Below is a small trained network, with its code and all its weights. Each question gives an input and a target symbol and asks what happens when units are switched off, that is, made to give their printed mean instead of their output.

import numpy as np


def w(rows, s, z=0):
    codes = np.array(rows[::2]) - 128.0
    scale = np.full(codes.shape[1], s)
    scale[-1] = z or s
    return codes * scale


def norm(h):
    return h / np.sqrt((h * h).mean(-1, keepdims=True) + 1e-5)


def f(y):
    return np.maximum(y, 0)


def softmax(a):
    e = np.exp(a - a.max(-1, keepdims=True))
    return e / e.sum(-1, keepdims=True)


def log_softmax(a):
    a = a - a.max(-1, keepdims=True)
    return a - np.log(np.exp(a).sum(-1, keepdims=True))


def net(x, mask):
    ids = ['αγεθλξπτφω'.index(c) for c in x.split()]
    T = len(ids)
    res = E[ids] + P[:T]
    u = 0
    for l in range(2):
        q, k, v = (norm(res) @ M[l].T for M in (Q, K, V))
        z = softmax(np.where(np.tri(T) > 0, q @ k.T / 2**0.5, -1e9)) @ v
        res = res + np.where(mask[u], z, O[l][:, -1]) @ O[l][:, :-1]
        u += 1
        y = f(norm(res) @ A[l][:, :-1].T + A[l][:, -1])
        res = res + np.where(mask[u : u + 16], y, B[l][:, -1]) @ B[l][:, :-1]
        u += 16
    return log_softmax(norm(res)[-1] @ U[:, :-1].T + U[:, -1])


Q, K, V, O, A, B = {}, {}, {}, {}, {}, {}
E = w([
[141,131,125,208,47,101,140,110,131,194],'α',
[99,139,117,210,96,73,166,201,63,181],'γ',
[45,111,193,126,59,97,193,180,73,121],'ε',
[96,180,156,147,23,83,136,83,20,120],'θ',
[178,74,111,202,71,57,184,173,134,180],'λ',
[122,68,140,144,92,198,169,163,115,174],'ξ',
[210,94,61,109,5,172,119,141,1,198],'π',
[155,125,205,217,147,169,215,132,174,85],'τ',
[222,96,152,157,27,245,180,64,152,83],'φ',
[219,114,212,126,146,145,190,87,104,216],'ω',
],0.0084)
P = w([
[155,204,129,137,76,137,161,151,117,200],'0',
[135,191,151,141,64,140,153,149,120,193],'1',
[103,151,60,90,108,117,193,106,168,150],'2',
[100,86,150,221,118,84,168,73,98,139],'3',
[111,147,151,135,96,153,103,148,131,146],'4',
[111,136,29,76,135,137,170,124,147,106],'5',
[117,57,137,212,172,83,134,95,83,92],'6',
[124,144,147,125,129,157,72,157,134,119],'7',
[104,119,8,69,166,145,127,127,166,74],'8',
[119,66,117,167,173,57,164,105,101,108],'9',
[111,157,160,132,89,147,107,149,130,159],'10',
],0.011)
Q[0] = w([
[99,3,41,172,128,118,227,42,45,93],'0.h1',
[161,246,57,62,63,145,199,192,200,125],'0.h1',
],0.0073)
K[0] = w([
[182,97,52,57,250,115,38,135,162,58],'0.h1',
[165,1,219,194,130,167,74,143,77,141],'0.h1',
],0.0079)
V[0] = w([
[118,156,191,66,170,200,158,46,55,127],'0.h1',
[255,17,246,12,121,36,184,203,164,151],'0.h1',
],0.0044)
O[0] = w([
[122,160,72,43,223,160,220,94,108,183,2],'0.h1',
[200,133,107,1,162,54,141,176,183,77,138],'0.h1',
],0.0081,0.0009)
A[0] = w([
[78,124,206,136,64,176,104,111,125,120,171],'0.n1',
[121,55,88,107,89,88,125,121,88,126,174],'0.n2',
[192,181,187,134,140,212,98,77,151,54,3],'0.n3',
[56,240,191,90,119,151,77,171,112,103,93],'0.n4',
[151,191,91,129,117,181,115,115,210,113,72],'0.n5',
[120,254,159,183,194,172,119,184,223,67,18],'0.n6',
[184,65,198,144,150,215,165,178,208,157,173],'0.n7',
[63,45,73,180,193,53,186,94,156,157,57],'0.n8',
[206,152,89,171,111,115,192,119,110,122,149],'0.n9',
[75,133,139,173,92,114,75,191,144,144,174],'0.n10',
[63,181,106,96,116,131,132,88,107,78,80],'0.n11',
[199,82,126,153,114,45,111,91,79,129,42],'0.n12',
[173,143,137,86,138,159,36,126,87,136,53],'0.n13',
[125,91,137,159,159,60,130,191,56,163,52],'0.n14',
[178,130,94,32,219,109,178,78,118,99,2],'0.n15',
[91,109,60,84,101,141,164,142,164,67,62],'0.n16',
],0.0066,0.0029)
B[0] = w([
[166,155,85,70,168,128,147,156,139,159,245],'0.n1',
[107,119,177,126,212,152,131,122,158,104,217],'0.n2',
[181,147,130,154,175,202,133,42,71,53,162],'0.n3',
[144,135,77,177,126,157,254,117,96,158,168],'0.n4',
[110,116,97,133,90,170,144,131,128,85,160],'0.n5',
[21,107,105,190,222,110,82,131,129,133,170],'0.n6',
[48,210,141,86,87,78,116,137,136,118,252],'0.n7',
[123,188,84,77,158,184,94,102,16,109,214],'0.n8',
[53,98,123,72,108,159,128,170,170,111,255],'0.n9',
[130,111,144,105,97,79,141,105,170,131,231],'0.n10',
[104,104,53,162,106,76,88,102,156,98,148],'0.n11',
[67,129,177,94,123,122,169,131,155,53,189],'0.n12',
[155,52,128,141,155,160,117,79,77,151,142],'0.n13',
[150,120,126,135,51,127,159,138,162,84,192],'0.n14',
[249,199,166,139,156,79,101,113,110,164,169],'0.n15',
[137,99,124,106,134,164,75,192,131,133,186],'0.n16',
],0.007,0.0053)
Q[1] = w([
[39,17,70,118,154,196,106,89,91,15],'1.h1',
[110,69,254,170,86,128,155,96,81,95],'1.h1',
],0.0095)
K[1] = w([
[183,92,114,174,211,169,25,112,108,39],'1.h1',
[114,97,2,107,123,99,82,191,168,135],'1.h1',
],0.0095)
V[1] = w([
[66,181,143,185,202,66,127,189,124,144],'1.h1',
[101,2,142,80,133,23,92,171,7,203],'1.h1',
],0.0074)
O[1] = w([
[101,116,105,215,199,157,254,189,200,151,120],'1.h1',
[157,42,100,98,106,82,215,176,83,236,2],'1.h1',
],0.0094,0.004)
A[1] = w([
[177,199,43,105,151,94,141,126,143,139,100],'1.n1',
[189,160,93,58,216,144,136,102,147,132,133],'1.n2',
[231,189,142,39,250,75,134,107,136,149,125],'1.n3',
[185,114,152,151,130,126,225,157,89,142,91],'1.n4',
[232,198,159,61,248,120,123,132,134,171,111],'1.n5',
[176,166,79,152,111,75,142,124,104,159,23],'1.n6',
[156,157,163,205,96,100,46,80,145,190,26],'1.n7',
[185,85,129,38,120,124,72,85,63,192,55],'1.n8',
[163,153,173,183,115,104,71,74,161,205,11],'1.n9',
[200,127,110,113,109,192,153,117,99,180,79],'1.n10',
[177,91,148,254,123,131,151,149,132,174,2],'1.n11',
[133,161,142,189,192,209,163,101,196,86,50],'1.n12',
[127,163,125,146,124,137,144,114,48,191,29],'1.n13',
[101,135,148,155,205,155,118,170,151,124,12],'1.n14',
[157,167,58,197,156,155,146,53,51,154,77],'1.n15',
[83,99,153,174,127,111,109,76,81,69,115],'1.n16',
],0.0099,0.0038)
B[1] = w([
[134,104,164,109,109,160,138,82,113,187,188],'1.n1',
[190,210,215,134,167,79,139,70,162,160,193],'1.n2',
[211,212,113,108,195,67,173,72,188,199,212],'1.n3',
[125,135,178,138,195,147,139,161,79,66,189],'1.n4',
[194,153,81,81,194,34,159,92,144,155,204],'1.n5',
[93,117,123,158,122,178,102,86,164,149,157],'1.n6',
[152,66,240,159,154,156,123,99,112,163,147],'1.n7',
[114,103,61,161,140,57,86,168,60,145,213],'1.n8',
[139,106,246,114,171,145,109,64,131,137,141],'1.n9',
[90,79,142,92,132,60,92,115,95,126,179],'1.n10',
[202,202,49,180,47,145,116,144,122,128,147],'1.n11',
[91,108,100,153,172,65,79,166,101,138,254],'1.n12',
[131,112,52,128,137,115,115,70,184,77,168],'1.n13',
[68,93,106,180,114,113,136,118,174,166,180],'1.n14',
[103,93,70,90,61,153,155,37,171,90,159],'1.n15',
[149,146,116,102,123,148,147,173,178,193,231],'1.n16',
],0.011,0.0062)
U = w([
[139,90,227,178,123,150,101,78,138,212,199],'α',
[195,199,102,237,76,133,162,143,98,142,151],'γ',
[114,121,172,92,196,142,232,126,68,71,193],'ε',
[112,101,61,137,93,125,204,2,160,115,119],'θ',
[146,95,159,91,72,5,157,151,233,43,5],'λ',
[96,174,96,10,134,211,154,196,174,251,52],'ξ',
[126,130,107,114,100,33,73,136,24,157,133],'π',
[36,153,115,205,207,88,116,129,183,155,84],'τ',
[131,237,151,83,129,144,58,103,103,46,135],'φ',
[212,189,113,96,205,49,169,79,169,158,211],'ω',
],0.0055,0.0016)

Each question gives the input, a string of symbols that net reads in full, and the target symbol t.
The units are the heads (2 rows each of Q, K, V and O) and the neurons (one row each of A and B). Each row of codes is followed by its name. A weight is (code - 128) times the scale printed after its matrix; where a second scale follows, it is the last column's (O, A, B and U).
mask holds one flag per unit, layer by layer, with each layer's heads first. A switched-off unit (its flag False) gives its mean, the last column of its rows in O or B, instead of its output. The means were averaged over made-up inputs and are rounded, as every weight is.
A unit's drop is (log p(t) with every unit on - log p(t) with that unit switched off) / (log p(t) with every unit on - log p(t) with every unit switched off).
The circuit of an input: a set's keep is (log p(t) with only the set's units on - log p(t) with every unit switched off) / (log p(t) with every unit on - log p(t) with every unit switched off). Starting from the 12 units with the biggest drops (on a tie, the unit counted first), units are removed one at a time, each time the one whose removal leaves the highest keep (on an exact tie, the one counted first), for as long as the keep stays at least 0.8.
units of the circuit, in order: the units of the circuit, biggest drop first
unit that matters most: the unit with the biggest drop
k most important neurons: the k neurons with the biggest drops, biggest first
k most important neurons of layer l: the k neurons of layer l with the biggest drops, biggest first
input θ θ π θ γ θ λ, target θ: units of the circuit, in order => 0.h1; 1.n15
input ξ φ φ τ, target φ: units of the circuit, in order => 1.h1
input ω τ τ φ, target τ: units of the circuit, in order => 1.n12; 0.n6; 1.h1
input ξ τ π, target τ: units of the circuit, in order => 1.h1; 1.n12; 0.n6
input ω γ ξ τ ε θ ω, target θ: units of the circuit, in order => 0.h1; 1.n15
input ω ξ ξ α φ τ τ φ α, target φ: units of the circuit, in order => 0.n3; 1.h1
input π ξ τ φ θ θ φ, target θ: units of the circuit, in order => 0.h1; 1.n15
input τ ω ε π τ λ λ τ τ φ, target τ: units of the circuit, in order => 0.n6; 1.n12; 1.h1
input π τ π π γ ω θ, target ω: units of the circuit, in order => 0.h1; 1.n3
input γ ε γ γ, target γ: units of the circuit, in order => 0.h1; 1.n11; 1.h1
input ξ τ π π θ γ τ, target γ: units of the circuit, in order => 0.h1; 1.n11; 1.h1
input π φ ξ τ θ φ ε ε θ τ, target θ: 2 most important neurons => 1.n15; 0.n8
input τ π θ γ, target θ: 2 most important neurons => 1.n15; 0.n8
input λ λ ξ ω, target ξ: unit that matters most => 1.n16
input τ τ τ, target τ: 2 most important neurons => 0.n6; 1.n12
input τ ξ ε τ ω ω π τ π, target τ: 3 most important neurons => 0.n3; 0.n9; 0.n6
input π ε θ, target π: 2 most important neurons => 0.n7; 1.n8
input ω π ξ ε, target ξ: 2 most important neurons => 1.n16; 0.n16
input α φ λ ε π π ω, target π: units of the circuit, in order => 1.h1; 1.n8
input ω ξ φ ω τ γ π ε, target ε: unit that matters most => 0.n4
input φ τ τ ξ π λ ξ τ ε τ, target ε: 4 most important neurons => 0.n16; 1.n4; 0.n8; 0.n7
input φ π τ ω π ε λ γ τ ω, target τ: 2 most important neurons of layer 0 => 0.n6; 0.n8
input ξ τ π λ ξ π ε ε π, target π: 2 most important neurons => 0.n1; 0.n14
input φ α π π ε λ θ ξ, target ξ: 3 most important neurons => 0.n7; 0.n1; 0.n8
input τ α λ λ ε τ, target τ: 2 most important neurons of layer 1 => 1.n12; 1.n14
input α ξ π π λ τ λ ω τ ε, target τ: 2 most important neurons => 0.n6; 1.n12
input τ θ α τ ε, target ε: unit that matters most => 0.n1
input α τ α ω ε θ α λ γ, target λ: 2 most important neurons of layer 0 => 0.n10; 0.n6
input α π ω ω θ ω λ π γ, target π: 2 most important neurons of layer 0 => 0.n13; 0.n7
